Here is a tiny trained network, its code and every weight. The questions are about switching its units off for an input and a target symbol, where a switched-off unit gives its printed mean instead of its output.

import numpy as np


def w(rows, s, z=0):
    codes = np.array(rows[::2]) - 128.0
    scale = np.full(codes.shape[1], s)
    scale[-1] = z or s
    return codes * scale


def f(y):
    return np.maximum(y, 0)


def softmax(a):
    e = np.exp(a - a.max(-1, keepdims=True))
    return e / e.sum(-1, keepdims=True)


def log_softmax(a):
    a = a - a.max(-1, keepdims=True)
    return a - np.log(np.exp(a).sum(-1, keepdims=True))


def net(x, mask):
    ids = ['αγδεθλμπστφψω'.index(c) for c in x.split()]
    T = len(ids)
    res = E[ids] + P[:T]
    u = 0
    for l in range(2):
        q, k, v = (res @ M[l].T for M in (Q, K, V))
        z = softmax(np.where(np.tri(T) > 0, q @ k.T / 3**0.5, -1e9)) @ v
        res = res + np.where(mask[u], z, O[l][:, -1]) @ O[l][:, :-1]
        u += 1
        y = f(res @ A[l][:, :-1].T + A[l][:, -1])
        res = res + np.where(mask[u : u + 4], y, B[l][:, -1]) @ B[l][:, :-1]
        u += 4
    return log_softmax(res[-1] @ U[:, :-1].T + U[:, -1])


Q, K, V, O, A, B = {}, {}, {}, {}, {}, {}
E = w([
[82,145,109,158,134,87,109,147],'α',
[166,158,117,93,80,180,66,110],'γ',
[143,165,163,171,160,142,188,157],'δ',
[117,154,167,73,153,56,139,222],'ε',
[134,135,97,174,100,134,159,105],'θ',
[97,158,151,8,113,88,139,174],'λ',
[103,141,88,214,118,209,176,40],'μ',
[44,150,73,106,110,150,134,25],'π',
[141,161,110,58,115,108,25,138],'σ',
[103,136,121,48,118,101,159,135],'τ',
[48,133,112,85,171,61,108,98],'φ',
[154,158,115,198,203,173,62,113],'ψ',
[134,141,111,49,67,80,160,131],'ω',
],0.015)
P = w([
[103,161,86,196,67,173,175,246],'0',
[96,62,208,166,153,123,146,208],'1',
[132,172,65,146,164,110,194,176],'2',
[71,175,181,154,101,131,138,104],'3',
[123,42,131,139,89,142,132,139],'4',
[143,175,64,133,181,100,176,156],'5',
[82,180,184,158,106,133,114,74],'6',
[138,48,115,137,94,137,113,123],'7',
[156,180,63,124,190,91,159,140],'8',
[93,183,186,154,120,124,97,71],'9',
[154,54,106,141,106,130,91,117],'10',
[165,193,59,111,199,89,146,123],'11',
[68,179,183,156,110,131,111,70],'12',
[149,58,104,146,113,125,79,119],'13',
],0.011)
Q[0] = w([
[117,215,194,119,60,138,87,67],'L0H1',
[134,145,3,59,214,215,156,167],'L0H1',
[174,21,202,73,106,136,85,81],'L0H1',
],0.017)
K[0] = w([
[45,121,69,130,51,236,121,230],'L0H1',
[255,147,164,28,244,202,48,25],'L0H1',
[35,86,159,99,154,129,247,119],'L0H1',
],0.013)
V[0] = w([
[121,106,72,224,102,3,56,101],'L0H1',
[19,155,99,93,197,175,62,173],'L0H1',
[135,139,157,207,120,63,82,190],'L0H1',
],0.012)
O[0] = w([
[24,104,16,33,95,255,95,89,176],'L0H1',
[68,141,124,181,179,85,28,237,254],'L0H1',
[75,130,136,20,217,173,135,137,145],'L0H1',
],0.0086,0.0098)
A[0] = w([
[63,62,248,96,180,91,102,2,146],'L0N1',
[31,95,140,157,91,99,108,69,249],'L0N2',
[126,199,24,133,200,69,181,110,229],'L0N3',
[115,255,96,184,43,84,157,122,12],'L0N4',
],0.0084,0.0014)
B[0] = w([
[166,125,197,81,15,172,155,217,168],'L0N1',
[161,80,65,178,197,57,145,127,246],'L0N2',
[200,193,175,26,133,177,215,120,210],'L0N3',
[29,255,156,129,133,111,56,99,186],'L0N4',
],0.0069,0.012)
Q[1] = w([
[135,181,50,104,160,110,123,129],'L1H1',
[190,254,82,87,186,128,150,121],'L1H1',
[243,141,19,129,168,88,189,153],'L1H1',
],0.019)
K[1] = w([
[131,131,87,104,156,121,52,92],'L1H1',
[217,156,148,128,118,191,54,141],'L1H1',
[188,87,194,86,198,104,52,8],'L1H1',
],0.017)
V[1] = w([
[56,118,102,81,96,25,207,131],'L1H1',
[135,79,139,92,185,27,114,175],'L1H1',
[88,103,162,217,251,163,205,78],'L1H1',
],0.015)
O[1] = w([
[172,74,214,138,221,199,73,63,254],'L1H1',
[206,136,119,189,239,144,143,173,193],'L1H1',
[163,181,80,177,73,229,2,128,123],'L1H1',
],0.01,0.0055)
A[1] = w([
[157,6,156,184,78,161,149,187,95],'L1N1',
[153,139,67,156,75,70,108,99,2],'L1N2',
[72,201,152,148,162,165,163,96,93],'L1N3',
[110,225,129,123,104,95,140,98,166],'L1N4',
],0.016,0.0017)
B[1] = w([
[1,134,173,32,63,104,95,187,155],'L1N1',
[198,82,95,107,114,65,165,198,190],'L1N2',
[145,114,139,85,86,89,102,162,230],'L1N3',
[102,118,135,211,131,172,122,101,250],'L1N4',
],0.013,0.02)
U = w([
[108,126,106,4,95,121,17,214,72],'α',
[81,129,196,231,156,176,200,157,130],'γ',
[168,172,206,167,110,205,147,172,160],'δ',
[182,121,201,150,121,170,139,208,70],'ε',
[112,143,161,128,96,197,160,127,212],'θ',
[172,150,190,166,129,100,116,191,18],'λ',
[166,51,194,168,86,157,131,190,2],'μ',
[48,169,125,173,158,66,31,117,183],'π',
[99,205,98,91,157,16,110,153,73],'σ',
[176,184,171,120,110,81,92,172,81],'τ',
[184,41,90,183,202,140,91,111,250],'φ',
[109,211,89,133,111,126,125,203,150],'ψ',
[187,107,194,110,90,126,148,138,219],'ω',
],0.004,0.0034)

Each question gives the input, a string of symbols that net reads in full, and the target symbol t.
The units are the heads (3 rows each of Q, K, V and O) and the neurons (one row each of A and B). Each row of codes is followed by its name. A weight is (code - 128) times the scale printed after its matrix; where a second scale follows, it is the last column's (O, A, B and U).
mask holds one flag per unit, layer by layer, with each layer's heads first. A switched-off unit (its flag False) gives its mean, the last column of its rows in O or B, instead of its output. The means were averaged over made-up inputs and are rounded, as every weight is.
A unit's drop is (log p(t) with every unit on - log p(t) with that unit switched off) / (log p(t) with every unit on - log p(t) with every unit switched off).
The circuit of an input: a set's keep is (log p(t) with only the set's units on - log p(t) with every unit switched off) / (log p(t) with every unit on - log p(t) with every unit switched off). Starting from all 10 units, units are removed one at a time, each time the one whose removal leaves the highest keep (on an exact tie, the one counted first), for as long as the keep stays at least 0.8.
units of the circuit, in order: the units of the circuit, biggest drop first
k most important neurons: the k neurons with the biggest drops, biggest first
k most important neurons of layer l: the k neurons of layer l with the biggest drops, biggest first
input δ α π π θ λ π μ α ψ, target δ: units of the circuit, in order : (L0H1, L0N1, L0N2, L1H1)
input α α α π ψ, target α: units of the circuit, in order : (L1N4)
input π ω φ π φ σ δ, target π: units of the circuit, in order : (L0H1, L0N4, L1N2, L0N3)
input θ π π α σ σ π π θ ψ ψ π, target ψ: 2 most important neurons : (L1N4, L1N2)
input π φ π π φ π ψ α α π μ, target α: units of the circuit, in order : (L1N1, L1N4, L0N4)
input δ ψ ω π ψ α ψ, target δ: 3 most important neurons of layer 0 : (L0N2, L0N1, L0N3)
input γ α φ φ α φ, target γ: 2 most important neurons : (L1N4, L0N2)
input ω ψ α δ π π ε ψ π π, target ω: units of the circuit, in order : (L0N1, L1H1, L0H1, L1N4)
input θ π ψ μ δ π π π π δ, target θ: units of the circuit, in order : (L1H1, L0H1, L0N2, L1N4)
input α σ ω ω π π π π π, target σ: 2 most important neurons of layer 0 : (L0N2, L0N1)
input μ σ π ε μ α, target σ: units of the circuit, in order : (L1H1, L1N4)
input φ π α π π ε φ π ψ α θ, target α: 4 most important neurons : (L1N1, L0N4, L1N4, L0N3)
input ψ μ π φ π α α σ μ π φ ω σ, target ψ: units of the circuit, in order : (L1H1, L1N4, L1N2)
input α α φ ω π ψ π ψ ψ σ λ π π α, target φ: units of the circuit, in order : (L0N3, L1H1, L0N1)
input ψ ψ π α ω, target α: 2 most important neurons : (L1N1, L1N4)
input σ π α π α τ, target σ: units of the circuit, in order : (L1H1)
input π π σ ψ γ ε π ω π π π α, target γ: 3 most important neurons : (L1N4, L0N2, L0N3)
input φ π π π π π δ π μ γ, target φ: units of the circuit, in order : (L1H1, L0H1)
input δ π α π ε ψ π π π α π θ, target ψ: 2 most important neurons : (L1N2, L1N4)
input π π π ψ α π π π σ ε π α ψ, target π: 2 most important neurons : (L0N4, L0N3)
input φ ω σ π ε α π π φ τ, target φ: most important neuron : (L0N3)
input φ φ π γ, target φ: 3 most important neurons of layer 0 : (L0N1, L0N4, L0N3)
